Below are the code and all the weights of a small trained network. Each question names an input and a target symbol and asks about switching units off, where a switched-off unit gives its printed mean instead of its output.

import numpy as np


def w(rows, s, z=0):
    codes = np.array(rows[::2]) - 128.0
    scale = np.full(codes.shape[1], s)
    scale[-1] = z or s
    return codes * scale


def norm(h):
    return h / np.sqrt((h * h).mean(-1, keepdims=True) + 1e-5)


def f(y):
    return y / 2 * (1 + np.tanh(0.7978845608 * (y + 0.044715 * y**3)))


def softmax(a):
    e = np.exp(a - a.max(-1, keepdims=True))
    return e / e.sum(-1, keepdims=True)


def log_softmax(a):
    a = a - a.max(-1, keepdims=True)
    return a - np.log(np.exp(a).sum(-1, keepdims=True))


def net(x, mask):
    ids = ['ΛΞΠΩαβδεζηθμστψ'.index(c) for c in x.split()]
    T = len(ids)
    res = E[ids] + P[:T]
    u = 0
    for l in range(3):
        q, k, v = (norm(res) @ M[l].T for M in (Q, K, V))
        z = softmax(np.where(np.tri(T) > 0, q @ k.T / 2**0.5, -1e9)) @ v
        res = res + np.where(mask[u], z, O[l][:, -1]) @ O[l][:, :-1]
        u += 1
        y = f(norm(res) @ A[l][:, :-1].T + A[l][:, -1])
        res = res + np.where(mask[u : u + 8], y, B[l][:, -1]) @ B[l][:, :-1]
        u += 8
    return log_softmax(norm(res)[-1] @ U[:, :-1].T + U[:, -1])


Q, K, V, O, A, B = {}, {}, {}, {}, {}, {}
E = w([
[157,76,172,125,158,21,81,110,102,115,169,152],'Λ',
[193,152,66,165,122,138,39,184,64,68,108,63],'Ξ',
[58,91,152,148,154,111,145,85,123,113,14,100],'Π',
[176,103,53,186,93,180,88,197,102,118,180,59],'Ω',
[106,65,66,199,144,188,79,230,100,150,139,114],'α',
[149,104,186,124,76,90,140,138,210,166,138,47],'β',
[143,101,126,102,128,211,186,118,205,163,220,92],'δ',
[171,125,85,166,118,119,77,179,51,107,96,91],'ε',
[193,107,154,102,120,113,98,118,170,131,239,112],'ζ',
[152,159,28,144,141,215,85,170,119,82,123,38],'η',
[139,112,77,171,115,150,108,186,77,111,68,56],'θ',
[129,99,185,136,151,39,128,137,137,146,66,113],'μ',
[192,170,79,178,48,174,110,183,112,137,104,34],'σ',
[137,120,154,134,149,78,3,131,181,95,182,154],'τ',
[109,95,137,152,154,197,178,51,132,151,151,109],'ψ',
],0.0047)
P = w([
[172,122,67,176,118,143,81,149,94,245,87,116],'0',
[173,24,197,86,63,222,89,198,41,66,120,62],'1',
[99,190,132,200,146,106,127,139,54,211,159,73],'2',
[166,39,232,90,97,217,87,173,80,59,110,80],'3',
[201,59,54,106,140,137,121,77,160,215,58,205],'4',
[164,73,247,97,133,201,104,143,109,54,109,93],'5',
[66,230,183,182,192,88,177,120,78,119,188,84],'6',
[147,83,254,82,161,194,122,122,138,64,115,113],'7',
[220,61,36,135,155,142,122,72,185,176,37,204],'8',
],0.0048)
Q[0] = w([
[234,2,190,99,150,209,82,126,158,73,61,108],'0.h0',
[102,148,216,153,167,144,128,155,93,91,170,58],'0.h0',
],0.0082)
K[0] = w([
[63,156,221,94,161,81,187,76,187,86,174,148],'0.h0',
[152,69,147,72,144,105,122,24,254,146,89,201],'0.h0',
],0.0084)
V[0] = w([
[197,154,108,122,113,183,115,148,188,147,254,114],'0.h0',
[177,100,140,125,113,6,48,176,130,111,179,151],'0.h0',
],0.0047)
O[0] = w([
[203,189,201,168,193,181,222,157,128,62,98,215,131],'0.h0',
[131,159,79,154,190,2,166,138,230,81,138,142,6],'0.h0',
],0.0071,0.0024)
A[0] = w([
[117,126,128,169,178,210,134,221,169,193,66,99,117],'0.n0',
[201,47,74,136,92,143,92,75,179,145,41,194,128],'0.n1',
[194,170,80,179,202,91,249,177,176,36,115,193,51],'0.n2',
[150,145,160,82,227,158,121,2,137,87,105,97,200],'0.n3',
[182,68,213,65,117,182,142,200,50,13,85,119,2],'0.n4',
[164,121,68,156,134,70,105,111,143,145,154,20,210],'0.n5',
[164,158,28,161,113,170,185,41,67,152,219,143,172],'0.n6',
[90,87,189,82,53,197,119,173,60,158,111,154,47],'0.n7',
],0.0039,0.0033)
B[0] = w([
[149,119,163,77,173,116,147,104,125,57,175,141,199],'0.n0',
[127,165,146,154,156,134,155,201,126,163,152,100,202],'0.n1',
[126,66,174,168,33,130,87,63,163,114,120,133,202],'0.n2',
[158,119,110,142,106,121,140,214,97,118,179,108,198],'0.n3',
[136,136,63,91,207,110,132,95,96,192,199,102,235],'0.n4',
[107,134,157,106,204,99,175,128,117,151,81,159,227],'0.n5',
[125,122,157,114,138,50,95,161,142,119,2,125,191],'0.n6',
[121,129,156,136,108,117,127,59,183,104,201,156,253],'0.n7',
],0.0056,0.0035)
Q[1] = w([
[215,1,51,101,127,138,128,191,187,128,143,135],'1.h0',
[97,164,167,178,167,79,139,94,84,41,214,48],'1.h0',
],0.0084)
K[1] = w([
[26,237,219,172,119,75,129,91,132,92,253,49],'1.h0',
[193,69,151,32,126,136,109,97,237,196,133,201],'1.h0',
],0.0069)
V[1] = w([
[71,74,71,182,212,190,51,157,133,71,131,171],'1.h0',
[125,1,106,119,145,126,201,161,113,170,170,210],'1.h0',
],0.0045)
O[1] = w([
[173,2,82,121,55,145,183,222,132,128,254,166,89],'1.h0',
[209,58,41,160,125,221,136,169,188,197,25,171,252],'1.h0',
],0.0044,0.0014)
A[1] = w([
[76,85,150,104,1,132,67,130,138,46,138,122,3],'1.n0',
[153,141,131,109,117,166,163,138,53,159,178,132,68],'1.n1',
[67,99,139,76,146,104,98,164,127,178,99,90,100],'1.n2',
[131,113,121,128,157,161,148,117,130,96,143,59,118],'1.n3',
[144,152,110,144,160,59,164,138,162,128,89,150,67],'1.n4',
[123,197,142,174,199,112,153,123,105,111,125,165,134],'1.n5',
[114,141,36,112,145,93,133,108,109,188,147,121,48],'1.n6',
[171,99,170,121,168,151,123,170,114,90,141,156,180],'1.n7',
],0.0085,0.0051)
B[1] = w([
[174,189,56,135,145,254,202,112,208,104,39,162,136],'1.n0',
[63,180,139,164,144,123,111,155,190,103,91,175,233],'1.n1',
[187,107,169,129,120,93,149,175,108,103,100,200,219],'1.n2',
[138,115,135,88,108,90,106,170,124,162,108,149,180],'1.n3',
[71,113,90,111,137,200,123,145,132,87,212,121,177],'1.n4',
[187,107,114,82,99,151,148,130,183,173,144,150,166],'1.n5',
[96,228,124,98,160,63,149,73,151,105,63,150,145],'1.n6',
[107,164,122,144,80,100,148,103,104,123,104,65,253],'1.n7',
],0.0076,0.0061)
Q[2] = w([
[21,36,130,58,175,209,149,60,122,160,141,22],'2.h0',
[145,12,78,252,180,26,123,73,198,224,93,188],'2.h0',
],0.0039)
K[2] = w([
[2,9,173,34,153,138,167,164,122,100,161,88],'2.h0',
[165,53,22,157,91,92,38,188,103,108,114,134],'2.h0',
],0.005)
V[2] = w([
[253,211,94,164,91,165,7,182,117,105,149,214],'2.h0',
[149,99,131,196,104,115,148,102,104,196,176,216],'2.h0',
],0.0025)
O[2] = w([
[54,66,156,108,126,124,254,98,148,157,128,140,253],'2.h0',
[97,87,146,195,138,229,188,106,130,197,115,95,36],'2.h0',
],0.0046,0.00025)
A[2] = w([
[155,155,96,57,123,110,143,111,123,154,79,108,134],'2.n0',
[165,122,162,140,135,193,135,127,163,117,164,102,144],'2.n1',
[158,171,203,138,127,136,141,146,86,117,78,146,70],'2.n2',
[50,131,156,204,154,195,2,65,73,178,142,109,59],'2.n3',
[105,126,70,139,205,80,137,110,168,139,129,163,4],'2.n4',
[105,136,106,83,188,150,145,179,112,140,185,155,41],'2.n5',
[48,87,89,88,102,87,71,84,147,166,102,138,88],'2.n6',
[87,82,134,121,111,112,85,135,140,92,109,74,137],'2.n7',
],0.0087,0.0042)
B[2] = w([
[113,126,171,161,129,129,154,90,144,168,173,146,149],'2.n0',
[108,140,93,120,162,101,76,111,78,140,96,122,168],'2.n1',
[109,64,109,81,125,140,80,132,159,99,157,128,183],'2.n2',
[88,133,198,255,157,182,35,140,94,142,146,155,247],'2.n3',
[125,117,207,88,149,202,147,138,75,106,97,43,138],'2.n4',
[148,167,120,136,46,119,122,87,55,97,157,194,131],'2.n5',
[11,99,63,134,55,142,143,99,125,84,64,102,132],'2.n6',
[136,110,140,145,153,164,176,76,146,175,154,185,148],'2.n7',
],0.0089,0.012)
U = w([
[101,55,78,146,186,130,158,91,193,97,233,133,125],'Λ',
[163,186,36,112,215,75,69,91,104,184,97,109,225],'Ξ',
[190,98,126,100,107,250,138,111,188,166,55,156,10],'Π',
[146,125,61,176,146,127,182,237,114,176,114,67,215],'Ω',
[144,125,22,103,94,105,84,114,88,161,221,153,217],'α',
[165,135,180,105,141,116,144,86,174,255,177,77,144],'β',
[87,95,105,37,152,196,100,158,115,55,179,28,109],'δ',
[71,171,178,119,214,74,185,115,104,108,40,88,60],'ε',
[185,83,163,150,40,88,93,75,80,79,106,29,2],'ζ',
[160,202,168,110,93,156,196,130,67,90,153,204,149],'η',
[25,108,85,127,28,79,130,72,130,168,99,179,47],'θ',
[170,55,154,99,162,32,83,187,137,134,113,203,74],'μ',
[91,206,150,114,48,120,117,194,237,123,144,142,151],'σ',
[176,213,96,217,149,93,159,99,211,64,65,211,140],'τ',
[102,138,189,224,148,167,59,140,102,137,134,153,231],'ψ',
],0.0054,0.0013)

Each question gives the input, a string of symbols that net reads in full, and the target symbol t.
The units are the heads (2 rows each of Q, K, V and O) and the neurons (one row each of A and B). Each row of codes is followed by its name. A weight is (code - 128) times the scale printed after its matrix; where a second scale follows, it is the last column's (O, A, B and U).
mask holds one flag per unit, layer by layer, with each layer's heads first. A switched-off unit (its flag False) gives its mean, the last column of its rows in O or B, instead of its output. The means were averaged over made-up inputs and are rounded, as every weight is.
A unit's drop is (log p(t) with every unit on - log p(t) with that unit switched off) / (log p(t) with every unit on - log p(t) with every unit switched off).
The circuit of an input: a set's keep is (log p(t) with only the set's units on - log p(t) with every unit switched off) / (log p(t) with every unit on - log p(t) with every unit switched off). Starting from the 12 units with the biggest drops (on a tie, the unit counted first), units are removed one at a time, each time the one whose removal leaves the highest keep (on an exact tie, the one counted first), for as long as the keep stays at least 0.8.
circuit, biggest first: the units of the circuit, biggest drop first
unit that matters most: the unit with the biggest drop
k most important neurons: the k neurons with the biggest drops, biggest first
top k neurons in layer l: the k neurons of layer l with the biggest drops, biggest first
input ψ ε ψ ψ ψ τ, target τ: unit that matters most : 0.h0
input ψ θ ζ Ω η Ω Π θ, target Π: circuit, biggest first : 0.h0, 1.n0, 2.n3, 1.n2
input θ Π ψ α μ θ α, target ε: circuit, biggest first : 0.h0, 1.n6, 2.n4, 2.n3
input θ θ δ, target μ: circuit, biggest first : 1.n2, 0.n6, 2.n3
input β ψ ψ, target Ξ: top 4 neurons in layer 1 : 1.n5, 1.n4, 1.n2, 1.n1
input ψ Ω ε ψ ψ β Ω ψ σ, target ζ: 3 most important neurons : 0.n2, 2.n3, 1.n1
input θ ψ δ Λ ψ, target Π: 2 most important neurons : 2.n3, 2.n2
input α θ σ ε ζ θ Ω θ θ, target ζ: 2 most important neurons : 0.n2, 2.n3
input Π ε μ, target θ: circuit, biggest first : 0.h0, 2.n6
input θ Π Π Ω θ ψ δ α, target δ: circuit, biggest first : 2.n3, 0.n2
input Ω ε θ η ε ψ ε, target η: 2 most important neurons : 1.n4, 2.n5
input Ξ μ ε Ω, target μ: circuit, biggest first : 0.h0, 0.n5, 1.n2, 2.n3
input β Ξ Π β Ξ ψ Π, target α: 2 most important neurons : 1.n4, 1.n5
input θ θ ζ ψ Π, target τ: circuit, biggest first : 0.h0
input τ Ω β ψ θ ψ ψ, target μ: 2 most important neurons : 1.n2, 2.n3
input α Λ δ θ ψ Π ψ β, target β: 2 most important neurons : 2.n3, 1.n2
input ψ θ Π η θ ε ε, target μ: 3 most important neurons : 1.n2, 2.n3, 0.n4
input ζ τ ε β ε α ε η, target β: 3 most important neurons : 2.n3, 1.n3, 0.n4
input θ Ω σ ζ, target ζ: 4 most important neurons : 0.n2, 2.n3, 1.n7, 1.n1
input Ω δ θ ψ τ ψ ψ, target Λ: most important neuron : 2.n3
input β α Ω μ θ ψ Ω, target μ: 3 most important neurons : 1.n2, 2.n3, 0.n4
input τ ψ ψ ε σ θ μ, target β: top 2 neurons in layer 2 : 2.n3, 2.n0
input ε μ ψ ψ θ ε θ, target μ: 2 most important neurons : 1.n2, 2.n3
input ψ Ω θ θ ζ, target μ: 3 most important neurons : 1.n2, 0.n4, 2.n3
input θ Π Ξ ψ μ, target α: top 3 neurons in layer 2 : 2.n3, 2.n5, 2.n1
input ζ θ Ω ζ Π, target ζ: top 2 neurons in layer 0 : 0.n2, 0.n5
input β μ η μ α ψ θ, target Ω: unit that matters most : 1.h0
input ψ ε θ ε ψ ψ β θ θ, target Ξ: top 3 neurons in layer 0 : 0.n1, 0.n2, 0.n4
